Here is a tiny trained network, its code and every weight. The questions are about switching its units off for an input and a class, where a switched-off unit gives its printed mean instead of its output.

import numpy as np


def w(rows, s, z=0):
    codes = np.array(rows[::2]) - 128.0
    scale = np.full(codes.shape[1], s)
    scale[-1] = z or s
    return codes * scale


def f(y):
    return y / 2 * (1 + np.tanh(0.7978845608 * (y + 0.044715 * y**3)))


def log_softmax(a):
    a = a - a.max(-1, keepdims=True)
    return a - np.log(np.exp(a).sum(-1, keepdims=True))


def net(x, mask):
    res = np.array(x, float).reshape(1, 5) / 4 @ E
    y = f(res @ A[0][:, :-1].T + A[0][:, -1])
    res = res + np.where(mask, y, B[0][:, -1]) @ B[0][:, :-1]
    return log_softmax(res[-1] @ U[:, :-1].T + U[:, -1])


A, B = {}, {}
E = w([
[92,215,158,174,144,54,135],'x0',
[102,106,192,126,154,95,156],'x1',
[92,96,98,191,80,106,140],'x2',
[129,85,66,124,213,59,144],'x3',
[188,110,140,121,76,135,247],'x4',
],0.013)
A[0] = w([
[85,147,182,108,123,133,117,145],'n0',
[143,150,201,183,102,115,184,178],'n1',
[192,101,50,84,201,170,28,196],'n2',
[127,226,176,145,145,82,149,234],'n3',
[143,104,131,141,130,55,143,174],'n4',
[129,87,144,119,122,222,91,252],'n5',
[65,206,189,133,170,95,172,254],'n6',
[122,202,120,139,154,69,121,154],'n7',
[136,165,242,131,146,83,157,147],'n8',
[74,155,248,128,68,191,117,187],'n9',
[159,85,86,98,82,144,205,215],'n10',
[127,47,88,156,114,87,167,181],'n11',
[184,121,124,66,102,167,159,146],'n12',
[111,157,101,148,56,169,34,160],'n13',
[134,177,129,81,96,92,57,145],'n14',
[88,221,119,157,166,65,83,134],'n15',
[159,128,206,110,124,169,206,170],'n16',
[152,100,90,148,109,160,153,168],'n17',
[108,144,193,123,101,85,158,159],'n18',
[51,161,102,153,103,69,69,221],'n19',
[118,143,69,86,141,197,79,138],'n20',
[84,107,64,154,140,56,153,165],'n21',
[121,158,114,53,230,147,137,164],'n22',
[91,125,188,192,128,206,124,126],'n23',
[209,111,170,83,70,144,176,165],'n24',
[81,180,184,101,127,89,36,176],'n25',
[100,101,63,203,176,102,154,203],'n26',
],0.011,0.0038)
B[0] = w([
[103,128,132,76,162,148,76,169],'n0',
[194,98,142,106,190,159,98,215],'n1',
[69,147,88,92,131,81,239,254],'n2',
[151,128,148,169,173,157,43,233],'n3',
[159,107,126,186,136,117,56,174],'n4',
[93,174,85,54,47,174,199,217],'n5',
[166,163,180,123,204,74,27,241],'n6',
[106,152,155,249,193,139,93,195],'n7',
[162,179,165,62,186,76,60,217],'n8',
[136,138,158,70,92,204,83,249],'n9',
[226,56,123,188,86,149,162,237],'n10',
[174,68,87,152,133,115,102,203],'n11',
[204,93,176,113,91,153,216,207],'n12',
[86,126,113,108,76,120,117,221],'n13',
[71,155,135,118,134,121,136,176],'n14',
[25,226,182,254,210,98,101,227],'n15',
[239,129,181,64,154,120,100,225],'n16',
[193,119,96,148,43,111,155,180],'n17',
[160,134,114,73,161,112,80,190],'n18',
[40,129,144,229,95,100,51,225],'n19',
[94,133,71,47,100,71,173,200],'n20',
[118,82,60,197,167,69,79,200],'n21',
[129,139,175,137,215,128,208,199],'n22',
[118,128,123,98,84,214,67,181],'n23',
[245,97,213,123,136,133,170,235],'n24',
[89,204,118,159,121,211,129,226],'n25',
[101,35,44,189,159,64,60,204],'n26',
],0.0076,0.013)
U = w([
[50,215,192,194,197,113,59,4],'0',
[65,170,134,65,36,202,65,211],'1',
[133,3,2,180,117,51,89,182],'2',
[208,143,195,46,167,111,53,220],'3',
[231,67,150,112,38,170,176,114],'4',
[61,188,52,87,62,53,122,7],'5',
[104,152,91,38,172,115,209,127],'6',
],0.0091,0.0018)

Each question gives the input, the list of numbers given to net, and the class t.
The units are the neurons (one row each of A and B). Each row of codes is followed by its name. A weight is (code - 128) times the scale printed after its matrix; where a second scale follows, it is the last column's (A, B and U).
mask holds one flag per neuron, in row order. A switched-off neuron (its flag False) gives its mean, the last column of its row in B, instead of its output. The means were averaged over made-up inputs and are rounded, as every weight is.
A unit's drop is (log p(t) with every unit on - log p(t) with that unit switched off) / (log p(t) with every unit on - log p(t) with every unit switched off).
The circuit of an input: a set's keep is (log p(t) with only the set's units on - log p(t) with every unit switched off) / (log p(t) with every unit on - log p(t) with every unit switched off). Starting from the 12 units with the biggest drops (on a tie, the unit counted first), units are removed one at a time, each time the one whose removal leaves the highest keep (on an exact tie, the one counted first), for as long as the keep stays at least 0.8.
units of the circuit, in order: the units of the circuit, biggest drop first
unit that matters most: the unit with the biggest drop
k most important neurons: the k neurons with the biggest drops, biggest first
drop of u: that unit's drop, to one decimal
input [-7,2,-5,-5,-3], class 1: units of the circuit, in order	[n5]
input [-2,-2,1,1,-8], class 5: units of the circuit, in order	[n2, n20]
input [8,1,3,0,6], class 3: 2 most important neurons	[n1, n18]
input [-5,0,-3,6,-8], class 6: 2 most important neurons	[n22, n2]
input [-1,4,2,2,4], class 4: units of the circuit, in order	[n15, n6]
input [4,6,7,0,4], class 3: 4 most important neurons	[n8, n6, n1, n18]
input [1,8,2,8,-2], class 2: 3 most important neurons	[n26, n21, n11]
input [-1,8,7,-1,-3], class 2: 3 most important neurons	[n15, n26, n7]
input [2,-7,-8,7,-1], class 0: 3 most important neurons	[n15, n7, n5]
input [-5,4,0,8,7], class 4: 4 most important neurons	[n24, n12, n10, n19]
input [4,5,-8,2,1], class 0: 2 most important neurons	[n15, n7]
input [-7,-6,6,3,4], class 4: 2 most important neurons	[n12, n10]
input [-3,5,-2,-2,-2], class 1: drop of n6	0.1
input [1,-3,7,-5,-7], class 1: unit that matters most	n13
